Below is a small trained network, with its code and all its weights. Each question gives an input and a class and asks what happens when units are switched off, that is, made to give their printed mean instead of their output.

import numpy as np


def w(rows, s, z=0):
    codes = np.array(rows[::2]) - 128.0
    scale = np.full(codes.shape[1], s)
    scale[-1] = z or s
    return codes * scale


def norm(h):
    return h / np.sqrt((h * h).mean(-1, keepdims=True) + 1e-5)


def f(y):
    return y / 2 * (1 + np.tanh(0.7978845608 * (y + 0.044715 * y**3)))


def log_softmax(a):
    a = a - a.max(-1, keepdims=True)
    return a - np.log(np.exp(a).sum(-1, keepdims=True))


def net(x, mask):
    res = np.array(x, float).reshape(1, 8) / 4 @ E
    u = 0
    for l in range(4):
        y = f(norm(res) @ A[l][:, :-1].T + A[l][:, -1])
        res = res + np.where(mask[u : u + 8], y, B[l][:, -1]) @ B[l][:, :-1]
        u += 8
    return log_softmax(norm(res)[-1] @ U[:, :-1].T + U[:, -1])


A, B = {}, {}
E = w([
[132,127,137],'x0',
[130,125,129],'x1',
[149,253,29],'x2',
[49,194,150],'x3',
[121,125,122],'x4',
[126,128,134],'x5',
[120,126,122],'x6',
[203,67,95],'x7',
],0.0041)
A[0] = w([
[16,103,93,169],'0.n0',
[253,126,81,153],'0.n1',
[104,180,144,30],'0.n2',
[191,154,84,124],'0.n3',
[170,72,199,80],'0.n4',
[53,36,129,184],'0.n5',
[114,14,221,151],'0.n6',
[129,183,138,4],'0.n7',
],0.005,0.0029)
B[0] = w([
[108,222,202,175],'0.n0',
[3,69,114,207],'0.n1',
[164,24,88,104],'0.n2',
[20,87,67,156],'0.n3',
[156,139,197,148],'0.n4',
[177,231,195,200],'0.n5',
[197,221,199,252],'0.n6',
[137,77,59,92],'0.n7',
],0.0045,0.0026)
A[1] = w([
[92,224,102,82],'1.n0',
[203,107,17,102],'1.n1',
[220,166,49,3],'1.n2',
[171,144,187,192],'1.n3',
[145,235,122,109],'1.n4',
[204,99,3,128],'1.n5',
[241,139,20,215],'1.n6',
[28,193,4,46],'1.n7',
],0.0041,0.0016)
B[1] = w([
[172,124,138,186],'1.n0',
[34,147,135,134],'1.n1',
[75,90,166,94],'1.n2',
[168,170,147,191],'1.n3',
[156,134,164,185],'1.n4',
[43,135,143,151],'1.n5',
[3,112,117,168],'1.n6',
[209,153,123,250],'1.n7',
],0.0051,0.002)
A[2] = w([
[46,104,114,150],'2.n0',
[39,148,76,112],'2.n1',
[90,136,182,38],'2.n2',
[171,115,2,109],'2.n3',
[64,218,67,84],'2.n4',
[88,104,116,5],'2.n5',
[124,173,91,135],'2.n6',
[131,184,91,164],'2.n7',
],0.0067,0.0022)
B[2] = w([
[222,171,139,163],'2.n0',
[187,115,181,209],'2.n1',
[78,112,71,120],'2.n2',
[4,61,132,175],'2.n3',
[228,77,143,255],'2.n4',
[139,172,158,94],'2.n5',
[146,85,154,175],'2.n6',
[170,71,162,202],'2.n7',
],0.0048,0.0026)
A[3] = w([
[134,55,195,4],'3.n0',
[219,50,152,147],'3.n1',
[15,200,221,165],'3.n2',
[44,173,205,145],'3.n3',
[105,171,88,127],'3.n4',
[1,175,143,236],'3.n5',
[58,79,80,19],'3.n6',
[155,232,84,124],'3.n7',
],0.0065,0.0024)
B[3] = w([
[255,183,64,131],'3.n0',
[192,130,51,252],'3.n1',
[11,109,81,216],'3.n2',
[57,126,89,179],'3.n3',
[128,83,194,113],'3.n4',
[21,85,105,149],'3.n5',
[129,200,207,129],'3.n6',
[145,78,202,182],'3.n7',
],0.0056,0.0027)
U = w([
[177,255,229,5],'0',
[203,79,33,196],'1',
[13,92,72,182],'2',
],0.0077,0.0023)

Each question gives the input, the list of numbers given to net, and the class t.
The units are the neurons (one row each of A and B). Each row of codes is followed by its name. A weight is (code - 128) times the scale printed after its matrix; where a second scale follows, it is the last column's (A, B and U).
mask holds one flag per neuron, layer by layer. A switched-off neuron (its flag False) gives its mean, the last column of its row in B, instead of its output. The means were averaged over made-up inputs and are rounded, as every weight is.
A unit's drop is (log p(t) with every unit on - log p(t) with that unit switched off) / (log p(t) with every unit on - log p(t) with every unit switched off).
The circuit of an input: a set's keep is (log p(t) with only the set's units on - log p(t) with every unit switched off) / (log p(t) with every unit on - log p(t) with every unit switched off). Starting from the 12 units with the biggest drops (on a tie, the unit counted first), units are removed one at a time, each time the one whose removal leaves the highest keep (on an exact tie, the one counted first), for as long as the keep stays at least 0.8.
units of the circuit, in order: the units of the circuit, biggest drop first
most important unit: the unit with the biggest drop
top k neurons: the k neurons with the biggest drops, biggest first
drop of u: that unit's drop, to one decimal
input [-6,-4,8,-4,5,-1,1,7], class 2: most important unit => 2.n3
input [-8,5,-7,6,5,-5,-1,4], class 0: top 2 neurons => (0.n6; 0.n1)
input [-7,8,3,-1,3,-1,-5,-7], class 1: units of the circuit, in order => (0.n6; 2.n4; 0.n5; 0.n2)
input [-6,8,-7,1,-2,-2,0,5], class 0: top 3 neurons => (0.n6; 0.n5; 2.n4)
input [1,6,3,0,8,-7,-1,5], class 2: top 4 neurons => (0.n6; 2.n3; 0.n5; 0.n0)
input [-8,-2,8,-6,-5,0,-7,5], class 2: units of the circuit, in order => (2.n3; 1.n6; 0.n1)
input [-8,7,4,0,-2,-1,-7,-4], class 1: units of the circuit, in order => (2.n4; 0.n6; 0.n5)
input [-8,8,-5,-8,3,-6,-5,-5], class 0: top 3 neurons => (0.n6; 0.n5; 2.n4)
input [1,4,1,-7,-7,-8,0,-7], class 1: top 2 neurons => (2.n0; 2.n1)
input [5,0,7,-3,-5,-4,-8,4], class 2: top 2 neurons => (0.n6; 2.n3)
input [-6,-1,4,-5,6,-8,-7,-8], class 1: top 3 neurons => (0.n6; 2.n4; 0.n5)
input [8,-5,2,-7,-2,-8,7,7], class 2: top 2 neurons => (2.n4; 2.n3)
input [1,6,1,-5,-1,4,5,-8], class 1: top 3 neurons => (0.n6; 0.n5; 0.n4)
input [0,4,-8,4,6,8,0,7], class 0: top 3 neurons => (0.n6; 0.n5; 2.n4)
input [-3,-5,4,5,-4,2,-5,2], class 1: top 3 neurons => (2.n4; 0.n6; 0.n5)
input [-3,1,2,-6,-7,-3,5,7], class 2: most important unit => 2.n4
input [2,2,5,-1,8,-6,-7,-8], class 1: top 4 neurons => (2.n4; 0.n6; 0.n5; 2.n7)
input [-5,8,-8,-7,-3,-7,5,-2], class 0: top 2 neurons => (0.n6; 0.n5)
input [6,1,-6,4,-8,8,3,6], class 0: top 3 neurons => (0.n6; 2.n4; 0.n5)
input [-8,3,-4,-5,-4,5,-1,-3], class 0: top 2 neurons => (0.n6; 2.n4)
input [2,-7,1,0,-8,-3,-4,-4], class 1: drop of 0.n6 => 0.6
input [-1,-1,-5,-8,-6,4,7,-6], class 0: drop of 2.n4 => 0.1
input [7,-7,2,-3,-8,-1,5,1], class 2: drop of 0.n6 => 0.8
input [-8,0,5,-8,0,4,6,7], class 2: drop of 3.n4 => 0.0
